Below is a small trained network, with its code and all its weights. Each question gives an input and a class and asks what happens when units are switched off, that is, made to give their printed mean instead of their output.

import numpy as np


def w(rows, s, z=0):
    codes = np.array(rows[::2]) - 128.0
    scale = np.full(codes.shape[1], s)
    scale[-1] = z or s
    return codes * scale


def f(y):
    return np.maximum(y, 0)


def log_softmax(a):
    a = a - a.max(-1, keepdims=True)
    return a - np.log(np.exp(a).sum(-1, keepdims=True))


def net(x, mask):
    res = np.array(x, float).reshape(1, 8) / 4 @ E
    y = f(res @ A[0][:, :-1].T + A[0][:, -1])
    res = res + np.where(mask, y, B[0][:, -1]) @ B[0][:, :-1]
    return log_softmax(res[-1] @ U[:, :-1].T + U[:, -1])


A, B = {}, {}
E = w([
[78,175,97,172,173,184,99,62,137,210],'x0',
[17,170,83,167,186,99,156,89,153,14],'x1',
[107,99,58,169,130,156,254,34,92,166],'x2',
[199,102,140,143,135,162,97,65,137,142],'x3',
[191,160,156,255,113,132,128,193,196,153],'x4',
[227,188,229,134,173,95,129,136,78,157],'x5',
[98,73,157,90,77,193,83,159,174,123],'x6',
[54,202,57,65,194,195,234,148,53,173],'x7',
],0.009)
A[0] = w([
[79,127,117,96,114,101,132,151,149,87,253],'n1',
[163,72,118,175,81,155,166,110,113,183,58],'n2',
[140,149,140,184,163,193,96,114,106,180,150],'n3',
[141,72,79,141,63,123,146,83,150,191,129],'n4',
[126,253,99,195,211,135,160,115,140,172,119],'n5',
[180,126,153,138,93,114,88,155,156,131,97],'n6',
[93,99,93,155,149,192,96,112,165,148,196],'n7',
[146,114,147,212,154,64,156,24,159,59,163],'n8',
[132,107,133,89,94,179,142,177,113,125,47],'n9',
],0.011,0.0044)
B[0] = w([
[140,173,44,161,133,123,206,66,189,88,207],'n1',
[5,124,96,90,153,178,217,141,69,108,177],'n2',
[73,129,129,157,184,75,136,41,84,93,194],'n3',
[128,99,79,108,112,173,253,81,172,50,189],'n4',
[162,192,30,160,220,7,162,2,30,132,247],'n5',
[204,133,167,93,147,90,81,173,106,139,204],'n6',
[64,115,92,159,71,159,167,74,103,23,200],'n7',
[211,201,138,232,111,72,117,196,187,89,219],'n8',
[176,132,178,211,62,70,150,97,56,136,168],'n9',
],0.0082,0.015)
U = w([
[122,142,108,131,196,75,147,116,70,136,184],'0',
[181,106,215,113,161,105,53,219,99,254,4],'1',
[57,92,117,92,153,213,174,159,138,135,168],'2',
[159,100,161,180,94,109,108,223,191,97,108],'3',
],0.0099,0.0022)

Each question gives the input, the list of numbers given to net, and the class t.
The units are the neurons (one row each of A and B). Each row of codes is followed by its name. A weight is (code - 128) times the scale printed after its matrix; where a second scale follows, it is the last column's (A, B and U).
mask holds one flag per neuron, in row order. A switched-off neuron (its flag False) gives its mean, the last column of its row in B, instead of its output. The means were averaged over made-up inputs and are rounded, as every weight is.
A unit's drop is (log p(t) with every unit on - log p(t) with that unit switched off) / (log p(t) with every unit on - log p(t) with every unit switched off).
The circuit of an input: a set's keep is (log p(t) with only the set's units on - log p(t) with every unit switched off) / (log p(t) with every unit on - log p(t) with every unit switched off). Starting from all 9 units, units are removed one at a time, each time the one whose removal leaves the highest keep (on an exact tie, the one counted first), for as long as the keep stays at least 0.8.
units of the circuit, in order: the units of the circuit, biggest drop first
top k neurons: the k neurons with the biggest drops, biggest first
drop of u: that unit's drop, to one decimal
input [1,-5,-4,-7,3,0,7,-5], class 1: top neuron	(n6)
input [1,0,6,2,3,0,1,-5], class 3: top 2 neurons	(n8, n5)
input [8,1,0,4,0,1,5,-7], class 3: top 2 neurons	(n5, n8)
input [5,-2,6,-4,4,6,7,-7], class 3: top 3 neurons	(n5, n8, n6)
input [-8,5,-1,3,-5,-4,7,5], class 2: top 2 neurons	(n5, n8)
input [-7,-1,2,8,8,-2,3,5], class 2: units of the circuit, in order	(n5, n2)
input [-2,8,-1,1,-7,-1,-6,-5], class 3: units of the circuit, in order	(n8, n5)
input [-4,6,-4,-2,-8,-2,5,-4], class 2: top 4 neurons	(n5, n8, n6, n1)
input [2,-6,-6,-5,-8,-8,1,-7], class 3: top 2 neurons	(n5, n2)
input [5,-1,-2,-1,4,-7,7,6], class 2: top 2 neurons	(n5, n7)
input [0,-2,5,4,3,-6,-4,-6], class 3: top 2 neurons	(n8, n5)
input [-5,0,5,6,-6,-2,5,2], class 2: drop of n5	0.2
input [5,-7,4,2,5,-2,3,0], class 2: drop of n4	0.0
input [-6,-3,-3,-4,-1,2,6,-2], class 1: drop of n8	0.2
input [-7,4,-5,3,-7,-7,5,6], class 2: units of the circuit, in order	(n5)
